Below are the code and all the weights of a small trained network. Each question names an input and a target symbol and asks about switching units off, where a switched-off unit gives its printed mean instead of its output.

import numpy as np


def w(rows, s, z=0):
    codes = np.array(rows[::2]) - 128.0
    scale = np.full(codes.shape[1], s)
    scale[-1] = z or s
    return codes * scale


def norm(h):
    return h / np.sqrt((h * h).mean(-1, keepdims=True) + 1e-5)


def f(y):
    return np.maximum(y, 0)


def softmax(a):
    e = np.exp(a - a.max(-1, keepdims=True))
    return e / e.sum(-1, keepdims=True)


def log_softmax(a):
    a = a - a.max(-1, keepdims=True)
    return a - np.log(np.exp(a).sum(-1, keepdims=True))


def net(x, mask):
    ids = ['ΘΛΦΨΩαβγζημπστ'.index(c) for c in x.split()]
    T = len(ids)
    res = E[ids] + P[:T]
    q, k, v = (norm(res) @ M[0].T for M in (Q, K, V))
    z = softmax(np.where(np.tri(T) > 0, q @ k.T / 2**0.5, -1e9)) @ v
    res = res + np.where(mask[0], z, O[0][:, -1]) @ O[0][:, :-1]
    y = f(norm(res) @ A[0][:, :-1].T + A[0][:, -1])
    res = res + np.where(mask[1:9], y, B[0][:, -1]) @ B[0][:, :-1]
    return log_softmax(norm(res)[-1] @ U[:, :-1].T + U[:, -1])


Q, K, V, O, A, B = {}, {}, {}, {}, {}, {}
E = w([
[176,87,103,111,124,133,119],'Θ',
[118,94,168,87,84,109,107],'Λ',
[104,159,65,113,99,102,149],'Φ',
[131,143,126,145,87,89,109],'Ψ',
[95,152,80,87,90,106,146],'Ω',
[180,82,111,241,4,140,189],'α',
[140,139,61,122,114,114,137],'β',
[132,131,141,133,89,84,105],'γ',
[124,158,113,108,150,95,91],'ζ',
[156,127,75,120,127,114,127],'η',
[130,97,116,92,87,146,138],'μ',
[150,70,136,89,102,137,113],'π',
[133,121,128,114,94,120,130],'σ',
[77,144,136,90,78,90,128],'τ',
],0.0042)
P = w([
[221,184,242,175,162,156,230],'0',
[182,219,194,177,182,229,148],'1',
[220,91,148,151,85,81,134],'2',
[137,182,149,219,82,252,98],'3',
[131,45,92,163,104,83,104],'4',
[99,136,98,218,103,236,39],'5',
[137,65,66,184,62,90,57],'6',
],0.0026)
Q[0] = w([
[127,177,208,86,254,152,236],'H0',
[101,163,143,161,123,226,91],'H0',
],0.0061)
K[0] = w([
[187,186,211,101,160,107,253],'H0',
[133,40,107,95,112,29,180],'H0',
],0.0062)
V[0] = w([
[157,194,3,181,144,129,171],'H0',
[39,190,132,98,54,80,160],'H0',
],0.0046)
O[0] = w([
[93,102,255,96,80,211,100,175],'H0',
[218,132,101,45,112,142,78,254],'H0',
],0.006,0.00064)
A[0] = w([
[81,172,100,159,72,147,112,242],'N0',
[68,129,126,110,76,76,121,241],'N1',
[147,57,143,124,110,102,141,242],'N2',
[100,67,126,167,133,85,109,195],'N3',
[187,91,70,109,170,180,121,250],'N4',
[3,106,221,172,107,152,154,88],'N5',
[100,143,14,179,170,56,172,66],'N6',
[86,129,153,193,147,95,205,222],'N7',
],0.0046,0.0011)
B[0] = w([
[131,159,176,129,224,116,164,230],'N0',
[147,165,133,169,160,180,163,210],'N1',
[108,238,126,146,170,171,108,210],'N2',
[99,168,135,131,173,158,174,187],'N3',
[120,184,112,126,110,70,132,210],'N4',
[151,62,52,114,95,35,63,252],'N5',
[156,3,207,78,89,134,157,222],'N6',
[69,147,77,104,155,177,96,202],'N7',
],0.0049,0.0031)
U = w([
[14,99,40,208,178,91,132,162],'Θ',
[213,17,83,109,147,9,207,172],'Λ',
[154,108,220,36,62,232,85,153],'Φ',
[143,245,182,189,136,163,137,123],'Ψ',
[172,162,164,43,102,208,114,108],'Ω',
[169,113,138,197,82,173,172,1],'α',
[103,65,175,126,44,154,85,164],'β',
[152,212,143,169,180,111,182,90],'γ',
[71,188,123,146,208,108,65,129],'ζ',
[46,43,117,172,68,92,55,185],'η',
[105,164,119,133,196,193,199,89],'μ',
[68,45,150,154,175,167,235,186],'π',
[111,186,131,144,183,165,169,55],'σ',
[254,222,43,40,101,30,89,112],'τ',
],0.0053,0.0024)

Each question gives the input, a string of symbols that net reads in full, and the target symbol t.
The units are the heads (2 rows each of Q, K, V and O) and the neurons (one row each of A and B). Each row of codes is followed by its name. A weight is (code - 128) times the scale printed after its matrix; where a second scale follows, it is the last column's (O, A, B and U).
mask holds one flag per unit, heads first, then neurons. A switched-off unit (its flag False) gives its mean, the last column of its rows in O or B, instead of its output. The means were averaged over made-up inputs and are rounded, as every weight is.
A unit's drop is (log p(t) with every unit on - log p(t) with that unit switched off) / (log p(t) with every unit on - log p(t) with every unit switched off).
The circuit of an input: a set's keep is (log p(t) with only the set's units on - log p(t) with every unit switched off) / (log p(t) with every unit on - log p(t) with every unit switched off). Starting from all 9 units, units are removed one at a time, each time the one whose removal leaves the highest keep (on an exact tie, the one counted first), for as long as the keep stays at least 0.8.
circuit, biggest first: the units of the circuit, biggest drop first
most important unit: the unit with the biggest drop
top k neurons: the k neurons with the biggest drops, biggest first
drop of u: that unit's drop, to one decimal
input τ τ η Λ, target η: most important unit	N5
input Ω Θ η, target Θ: circuit, biggest first	(H0 N7)
input μ μ Ω Φ π γ, target π: circuit, biggest first	(H0 N6 N5)
input Λ η η Θ ζ, target Θ: top 2 neurons	(N5 N3)
input π τ μ, target τ: circuit, biggest first	(H0 N2)
input η π σ, target π: circuit, biggest first	(H0 N6 N7)
input Φ Ψ Λ τ Λ β, target Λ: circuit, biggest first	(H0 N6)
input Λ β Λ Λ, target Λ: circuit, biggest first	(H0 N6)
input Φ η π σ τ Θ, target τ: circuit, biggest first	(H0 N4)
input τ τ Φ Λ Θ η, target Θ: circuit, biggest first	(H0 N5 N0)
input β π Λ Θ τ, target Θ: top 3 neurons	(N5 N1 N7)
input μ ζ τ Λ Λ η, target Λ: top 2 neurons	(N6 N4)
input Λ τ τ π τ, target π: top 2 neurons	(N6 N5)
input Λ π Θ, target π: top neuron	(N6)
input Λ η Θ, target η: top 2 neurons	(N5 N0)
input σ Θ τ Θ Ψ, target Θ: drop of N5	0.6
input π ζ σ τ Φ Ψ, target Φ: drop of H0	1.4
input Ω τ Φ Λ Ψ τ Λ, target τ: drop of H0	1.8
